Below are the code and all the weights of a small trained network. Each question names an input and a target symbol and asks about switching units off, where a switched-off unit gives its printed mean instead of its output.

import numpy as np


def w(rows, s, z=0):
    codes = np.array(rows[::2]) - 128.0
    scale = np.full(codes.shape[1], s)
    scale[-1] = z or s
    return codes * scale


def norm(h):
    return h / np.sqrt((h * h).mean(-1, keepdims=True) + 1e-5)


def f(y):
    return np.maximum(y, 0)


def softmax(a):
    e = np.exp(a - a.max(-1, keepdims=True))
    return e / e.sum(-1, keepdims=True)


def log_softmax(a):
    a = a - a.max(-1, keepdims=True)
    return a - np.log(np.exp(a).sum(-1, keepdims=True))


def net(x, mask):
    ids = ['βδεηξω'.index(c) for c in x.split()]
    T = len(ids)
    res = E[ids] + P[:T]
    u = 0
    for l in range(3):
        q, k, v = (norm(res) @ M[l].T for M in (Q, K, V))
        z = softmax(np.where(np.tri(T) > 0, q @ k.T / 4**0.5, -1e9)) @ v
        res = res + np.where(mask[u], z, O[l][:, -1]) @ O[l][:, :-1]
        u += 1
        y = f(norm(res) @ A[l][:, :-1].T + A[l][:, -1])
        res = res + np.where(mask[u : u + 4], y, B[l][:, -1]) @ B[l][:, :-1]
        u += 4
    return log_softmax(norm(res)[-1] @ U[:, :-1].T + U[:, -1])


Q, K, V, O, A, B = {}, {}, {}, {}, {}, {}
E = w([
[32,136,172,103],'β',
[19,139,121,99],'δ',
[61,126,214,121],'ε',
[92,118,237,128],'η',
[143,106,245,111],'ξ',
[131,109,1,116],'ω',
],0.0093)
P = w([
[100,205,151,60],'0',
[126,188,140,135],'1',
[84,147,139,22],'2',
[121,163,138,147],'3',
[79,105,130,35],'4',
[120,146,134,162],'5',
[83,76,142,56],'6',
[119,131,130,172],'7',
[80,50,141,74],'8',
[115,115,127,188],'9',
[84,24,132,97],'10',
[108,95,125,208],'11',
[89,4,132,124],'12',
[122,161,214,127],'13',
],0.013)
Q[0] = w([
[3,61,214,116],'L0H0',
[79,40,163,72],'L0H0',
[40,60,145,61],'L0H0',
[90,177,139,176],'L0H0',
],0.022)
K[0] = w([
[163,7,116,169],'L0H0',
[86,60,117,246],'L0H0',
[77,69,145,248],'L0H0',
[183,113,136,69],'L0H0',
],0.021)
V[0] = w([
[87,124,35,155],'L0H0',
[103,167,65,119],'L0H0',
[154,150,77,119],'L0H0',
[2,148,100,146],'L0H0',
],0.017)
O[0] = w([
[199,246,117,121,2],'L0H0',
[200,173,62,130,36],'L0H0',
[196,142,111,177,2],'L0H0',
[116,209,34,3,218],'L0H0',
],0.012,0.0089)
A[0] = w([
[65,110,126,193,251],'L0N0',
[166,127,150,63,52],'L0N1',
[150,44,2,134,170],'L0N2',
[71,252,153,182,124],'L0N3',
],0.019,0.0026)
B[0] = w([
[182,157,128,182,246],'L0N0',
[144,106,200,116,158],'L0N1',
[126,188,248,190,149],'L0N2',
[108,135,73,233,156],'L0N3',
],0.017,0.011)
Q[1] = w([
[86,132,143,138],'L1H0',
[159,88,87,109],'L1H0',
[249,208,221,224],'L1H0',
[125,198,223,162],'L1H0',
],0.012)
K[1] = w([
[79,146,160,138],'L1H0',
[160,106,112,90],'L1H0',
[247,161,124,187],'L1H0',
[130,177,136,213],'L1H0',
],0.015)
V[1] = w([
[165,207,254,61],'L1H0',
[148,182,208,124],'L1H0',
[124,121,122,140],'L1H0',
[163,196,236,16],'L1H0',
],0.0054)
O[1] = w([
[113,225,71,211,251],'L1H0',
[161,149,106,156,188],'L1H0',
[144,118,129,120,153],'L1H0',
[57,253,67,228,253],'L1H0',
],0.0051,0.00039)
A[1] = w([
[203,177,102,131,126],'L1N0',
[191,114,111,92,85],'L1N1',
[214,194,160,254,253],'L1N2',
[253,178,127,184,155],'L1N3',
],0.025,0.0025)
B[1] = w([
[141,95,103,162,205],'L1N0',
[119,144,126,168,148],'L1N1',
[158,252,153,116,253],'L1N2',
[102,137,198,108,207],'L1N3',
],0.039,0.0067)
Q[2] = w([
[111,130,113,143],'L2H0',
[2,132,47,213],'L2H0',
[102,133,112,152],'L2H0',
[171,203,212,205],'L2H0',
],0.02)
K[2] = w([
[126,117,107,122],'L2H0',
[5,27,123,147],'L2H0',
[99,98,115,131],'L2H0',
[136,177,124,249],'L2H0',
],0.022)
V[2] = w([
[131,89,167,185],'L2H0',
[159,161,78,217],'L2H0',
[126,147,105,97],'L2H0',
[133,254,200,100],'L2H0',
],0.009)
O[2] = w([
[127,103,23,142,176],'L2H0',
[233,88,167,131,1],'L2H0',
[135,143,192,121,101],'L2H0',
[104,28,212,2,146],'L2H0',
],0.0081,0.0055)
A[2] = w([
[158,29,132,210,148],'L2N0',
[187,169,60,61,88],'L2N1',
[148,31,187,252,7],'L2N2',
[56,39,149,146,161],'L2N3',
],0.023,0.0015)
B[2] = w([
[133,79,243,109,196],'L2N0',
[214,53,97,159,156],'L2N1',
[148,42,250,57,228],'L2N2',
[163,139,93,213,251],'L2N3',
],0.024,0.023)
U = w([
[106,139,107,33,28],'β',
[210,138,60,150,99],'δ',
[16,158,100,130,177],'ε',
[87,168,98,250,1],'η',
[118,87,201,157,208],'ξ',
[162,254,162,148,70],'ω',
],0.0099,0.00096)

Each question gives the input, a string of symbols that net reads in full, and the target symbol t.
The units are the heads (4 rows each of Q, K, V and O) and the neurons (one row each of A and B). Each row of codes is followed by its name. A weight is (code - 128) times the scale printed after its matrix; where a second scale follows, it is the last column's (O, A, B and U).
mask holds one flag per unit, layer by layer, with each layer's heads first. A switched-off unit (its flag False) gives its mean, the last column of its rows in O or B, instead of its output. The means were averaged over made-up inputs and are rounded, as every weight is.
A unit's drop is (log p(t) with every unit on - log p(t) with that unit switched off) / (log p(t) with every unit on - log p(t) with every unit switched off).
The circuit of an input: a set's keep is (log p(t) with only the set's units on - log p(t) with every unit switched off) / (log p(t) with every unit on - log p(t) with every unit switched off). Starting from the 12 units with the biggest drops (on a tie, the unit counted first), units are removed one at a time, each time the one whose removal leaves the highest keep (on an exact tie, the one counted first), for as long as the keep stays at least 0.8.
units of the circuit, in order: the units of the circuit, biggest drop first
most important unit: the unit with the biggest drop
top k neurons: the k neurons with the biggest drops, biggest first
top k neurons in layer l: the k neurons of layer l with the biggest drops, biggest first
input ξ ξ ξ ξ ω ω ξ η, target ω: most important unit	L0H0
input δ ξ ξ ξ ξ ξ β η ω, target η: top 3 neurons	L2N2; L1N2; L1N0
input δ δ ω ξ η β β, target β: units of the circuit, in order	L0H0; L2N3; L2N2; L1N2
input ξ ξ δ η δ δ η ξ η ξ ξ η ε, target η: units of the circuit, in order	L2N2; L2N0
input β ξ ξ δ δ β ξ ω, target ω: units of the circuit, in order	L0N2; L1N2
input ε ξ ε δ β, target δ: units of the circuit, in order	L0H0; L2N1
input β β ω ξ, target ω: units of the circuit, in order	L0H0; L1N2
input ξ β ξ, target β: top 2 neurons in layer 0	L0N0; L0N1
input β ε η ε ε, target ε: top 2 neurons	L2N2; L1N2
input δ ξ ξ δ ξ ω δ ε, target ω: top 2 neurons	L1N2; L1N3
input ξ ω ω η ε ε δ, target ε: top 2 neurons	L2N2; L1N2
input η η δ ε δ ε ξ, target ε: top 3 neurons	L2N2; L1N2; L2N0
input ξ ξ ξ ω ξ ξ δ β β ω δ, target ω: top 2 neurons in layer 1	L1N3; L1N2
input ξ δ δ ξ δ ξ δ ξ η ξ δ ω ξ ω, target ω: most important unit	L0H0
input ω δ β ξ ξ ξ ξ ω ξ ξ ω ε, target ω: units of the circuit, in order	L1N2; L0H0
input δ δ ξ δ ξ δ ω ξ ξ ω ξ η ω, target η: top 2 neurons	L1N2; L1N0
input β δ ξ δ ε β, target ε: top 2 neurons in layer 2	L2N2; L2N3
input δ β δ ξ β ε ξ β β δ δ η, target η: top 3 neurons	L1N2; L2N2; L1N0
input β ω ξ ξ, target ω: top 3 neurons	L0N0; L1N2; L2N2
input ω ε ξ δ δ β, target δ: top 3 neurons in layer 2	L2N1; L2N2; L2N0
input δ ε ω, target ε: most important unit	L2N2
input ξ η ω η, target ω: top 3 neurons	L0N3; L1N2; L2N2
